Here is a tiny trained network, its code and every weight. The questions are about switching its units off for an input and a class, where a switched-off unit gives its printed mean instead of its output.

import numpy as np


def w(rows, s, z=0):
    codes = np.array(rows[::2]) - 128.0
    scale = np.full(codes.shape[1], s)
    scale[-1] = z or s
    return codes * scale


def f(y):
    return y / 2 * (1 + np.tanh(0.7978845608 * (y + 0.044715 * y**3)))


def log_softmax(a):
    a = a - a.max(-1, keepdims=True)
    return a - np.log(np.exp(a).sum(-1, keepdims=True))


def net(x, mask):
    res = np.array(x, float).reshape(1, 4) / 4 @ E
    y = f(res @ A[0][:, :-1].T + A[0][:, -1])
    res = res + np.where(mask, y, B[0][:, -1]) @ B[0][:, :-1]
    return log_softmax(res[-1] @ U[:, :-1].T + U[:, -1])


A, B = {}, {}
E = w([
[61,145,164,170,136,142,234,35,160],'x0',
[36,141,127,10,182,107,65,114,124],'x1',
[62,133,220,160,75,88,132,254,151],'x2',
[99,128,175,168,67,125,6,49,76],'x3',
],0.0093)
A[0] = w([
[64,128,211,140,73,107,125,209,168,79],'N1',
[219,105,120,214,63,184,128,181,132,70],'N2',
[96,166,162,159,134,141,67,103,70,80],'N3',
[106,131,91,108,245,126,195,197,179,58],'N4',
[117,89,80,118,127,133,158,125,81,75],'N5',
[138,132,118,86,169,93,201,163,150,52],'N6',
[216,141,75,115,216,204,94,22,120,62],'N7',
[51,135,120,75,212,149,47,146,144,89],'N8',
[61,156,129,61,131,151,120,129,107,46],'N9',
[78,132,147,133,200,137,216,107,163,70],'N10',
[77,183,174,142,101,110,115,225,140,53],'N11',
[204,120,152,190,120,122,145,112,165,76],'N12',
[99,103,123,108,152,110,117,124,134,30],'N13',
[40,155,146,180,152,159,201,64,125,40],'N14',
[36,122,203,150,93,75,126,226,167,92],'N15',
[123,90,197,159,77,123,57,58,84,27],'N16',
[178,154,130,126,157,116,108,89,175,42],'N17',
[64,157,134,76,150,97,104,110,96,78],'N18',
[107,107,184,133,93,100,110,211,155,75],'N19',
[73,119,112,162,100,134,96,184,177,3],'N20',
[177,159,110,128,180,156,127,78,110,46],'N21',
[112,129,167,163,105,133,73,103,117,55],'N22',
[175,119,105,80,143,129,160,192,181,45],'N23',
[166,101,14,87,158,156,103,53,132,53],'N24',
[79,121,166,147,50,108,57,61,74,65],'N25',
[26,150,120,16,148,105,93,110,133,98],'N26',
[194,130,146,203,91,154,159,126,119,58],'N27',
[92,119,118,74,113,130,134,127,106,24],'N28',
[59,129,162,146,161,176,185,70,139,42],'N29',
[60,157,159,134,68,118,185,84,194,46],'N30',
[57,183,140,183,154,154,159,70,198,21],'N31',
[127,137,72,79,129,108,64,175,104,48],'N32',
[195,112,106,101,140,92,78,193,93,10],'N33',
[181,112,143,211,95,136,123,119,124,60],'N34',
[12,163,155,63,194,91,112,119,129,69],'N35',
[192,91,86,103,127,193,135,64,112,74],'N36',
[240,81,84,101,134,127,33,254,83,7],'N37',
[82,112,149,154,63,77,147,190,149,75],'N38',
[74,136,160,138,100,119,143,179,128,34],'N39',
[152,76,101,84,178,159,138,71,84,39],'N40',
[178,111,122,181,20,160,176,135,129,38],'N41',
[77,113,99,64,169,107,135,133,147,59],'N42',
[164,100,113,104,186,117,183,174,212,61],'N43',
[150,128,118,81,221,169,181,196,184,39],'N44',
[79,116,150,158,96,132,58,72,60,45],'N45',
],0.0098,0.006)
B[0] = w([
[117,173,66,174,209,109,128,91,96,228],'N1',
[170,42,84,99,128,65,211,207,206,200],'N2',
[159,162,145,122,86,191,139,152,107,169],'N3',
[186,209,165,129,53,185,108,159,60,215],'N4',
[153,124,132,146,146,141,111,129,107,129],'N5',
[179,168,160,137,80,198,131,105,72,179],'N6',
[91,187,98,180,227,95,132,108,105,217],'N7',
[169,60,88,127,125,93,200,196,201,205],'N8',
[147,103,120,147,109,107,183,148,202,161],'N9',
[129,90,166,80,101,136,68,125,90,192],'N10',
[108,166,102,160,204,106,119,89,92,206],'N11',
[149,75,58,120,111,98,183,172,195,167],'N12',
[124,135,120,133,124,126,129,141,185,128],'N13',
[35,67,195,63,88,93,53,71,155,189],'N14',
[91,190,68,200,225,125,133,85,101,251],'N15',
[163,197,155,104,72,182,127,126,74,187],'N16',
[136,115,166,137,164,147,126,131,122,131],'N17',
[160,97,117,135,108,99,182,165,165,174],'N18',
[110,149,107,149,199,152,134,70,102,200],'N19',
[109,150,110,119,164,147,127,91,117,147],'N20',
[108,138,91,188,193,102,115,126,108,156],'N21',
[190,151,164,111,111,201,119,149,84,156],'N22',
[164,163,170,104,54,187,114,117,96,173],'N23',
[80,195,104,185,222,121,120,94,114,196],'N24',
[195,198,166,120,63,203,122,167,73,200],'N25',
[179,73,82,118,115,86,224,200,198,224],'N26',
[145,80,88,92,109,87,215,187,185,177],'N27',
[150,101,157,127,138,108,151,113,143,132],'N28',
[48,79,165,54,107,112,35,94,146,175],'N29',
[63,93,120,96,118,109,36,99,125,179],'N30',
[82,61,153,117,100,128,39,86,149,173],'N31',
[76,82,169,84,96,105,112,111,174,176],'N32',
[73,81,171,90,103,119,42,81,149,172],'N33',
[147,118,125,101,98,108,212,173,181,168],'N34',
[179,42,83,148,105,75,209,176,200,213],'N35',
[91,156,95,192,208,115,135,125,115,179],'N36',
[1,31,218,69,71,114,15,21,155,228],'N37',
[109,176,102,156,206,112,134,87,113,193],'N38',
[124,123,132,147,191,149,121,113,113,165],'N39',
[98,146,117,156,178,112,143,119,91,164],'N40',
[161,100,119,100,123,74,182,199,203,178],'N41',
[155,113,106,158,105,102,191,176,151,168],'N42',
[185,194,159,121,66,174,110,135,98,190],'N43',
[195,176,171,122,78,186,106,157,74,197],'N44',
[187,199,161,109,68,177,133,157,52,184],'N45',
],0.0079,0.013)
U = w([
[105,174,105,156,254,111,112,106,113,182],'0',
[171,60,110,118,108,88,184,166,192,241],'1',
[192,193,153,116,47,176,90,136,80,90],'2',
[46,45,161,89,90,105,10,89,150,6],'3',
],0.01,0.0019)

Each question gives the input, the list of numbers given to net, and the class t.
The units are the neurons (one row each of A and B). Each row of codes is followed by its name. A weight is (code - 128) times the scale printed after its matrix; where a second scale follows, it is the last column's (A, B and U).
mask holds one flag per neuron, in row order. A switched-off neuron (its flag False) gives its mean, the last column of its row in B, instead of its output. The means were averaged over made-up inputs and are rounded, as every weight is.
A unit's drop is (log p(t) with every unit on - log p(t) with that unit switched off) / (log p(t) with every unit on - log p(t) with every unit switched off).
The circuit of an input: a set's keep is (log p(t) with only the set's units on - log p(t) with every unit switched off) / (log p(t) with every unit on - log p(t) with every unit switched off). Starting from the 12 units with the biggest drops (on a tie, the unit counted first), units are removed one at a time, each time the one whose removal leaves the highest keep (on an exact tie, the one counted first), for as long as the keep stays at least 0.8.
circuit, biggest first: the units of the circuit, biggest drop first
most important unit: the unit with the biggest drop
top k neurons: the k neurons with the biggest drops, biggest first
drop of u: that unit's drop, to one decimal
input [-5,-4,0,-2], class 3: circuit, biggest first -> (N37)
input [-7,2,6,0], class 3: top 4 neurons -> (N37; N33; N32; N7)
input [-5,5,8,-8], class 0: top 3 neurons -> (N15; N11; N1)
input [-7,4,-7,7], class 0: top 2 neurons -> (N7; N24)
input [6,-2,6,-5], class 0: top 4 neurons -> (N15; N37; N1; N38)
input [6,-4,2,6], class 2: top 4 neurons -> (N25; N37; N16; N45)
input [7,-7,-3,3], class 1: top 3 neurons -> (N37; N27; N41)
input [-7,-7,-8,-3], class 0: top 2 neurons -> (N7; N24)
input [-2,0,8,8], class 0: top 3 neurons -> (N15; N1; N11)
input [-4,2,-3,-1], class 3: top 2 neurons -> (N15; N37)
input [-2,4,5,5], class 0: top 3 neurons -> (N15; N1; N4)
input [-4,5,-1,-6], class 2: top 2 neurons -> (N4; N44)
input [8,-5,-2,8], class 2: top 3 neurons -> (N25; N16; N45)
input [7,5,0,3], class 3: top neuron -> (N14)
input [-4,-7,-8,1], class 0: top 2 neurons -> (N7; N24)
input [0,-3,-2,0], class 1: top 2 neurons -> (N15; N1)
input [-8,5,2,-3], class 3: drop of N37 -> 2.0
input [5,2,4,-8], class 2: drop of N31 -> 0.0
input [-2,5,6,5], class 0: drop of N15 -> 0.2
input [-2,6,-6,-8], class 2: most important unit -> N4
input [-8,6,4,-4], class 3: drop of N37 -> 4.8
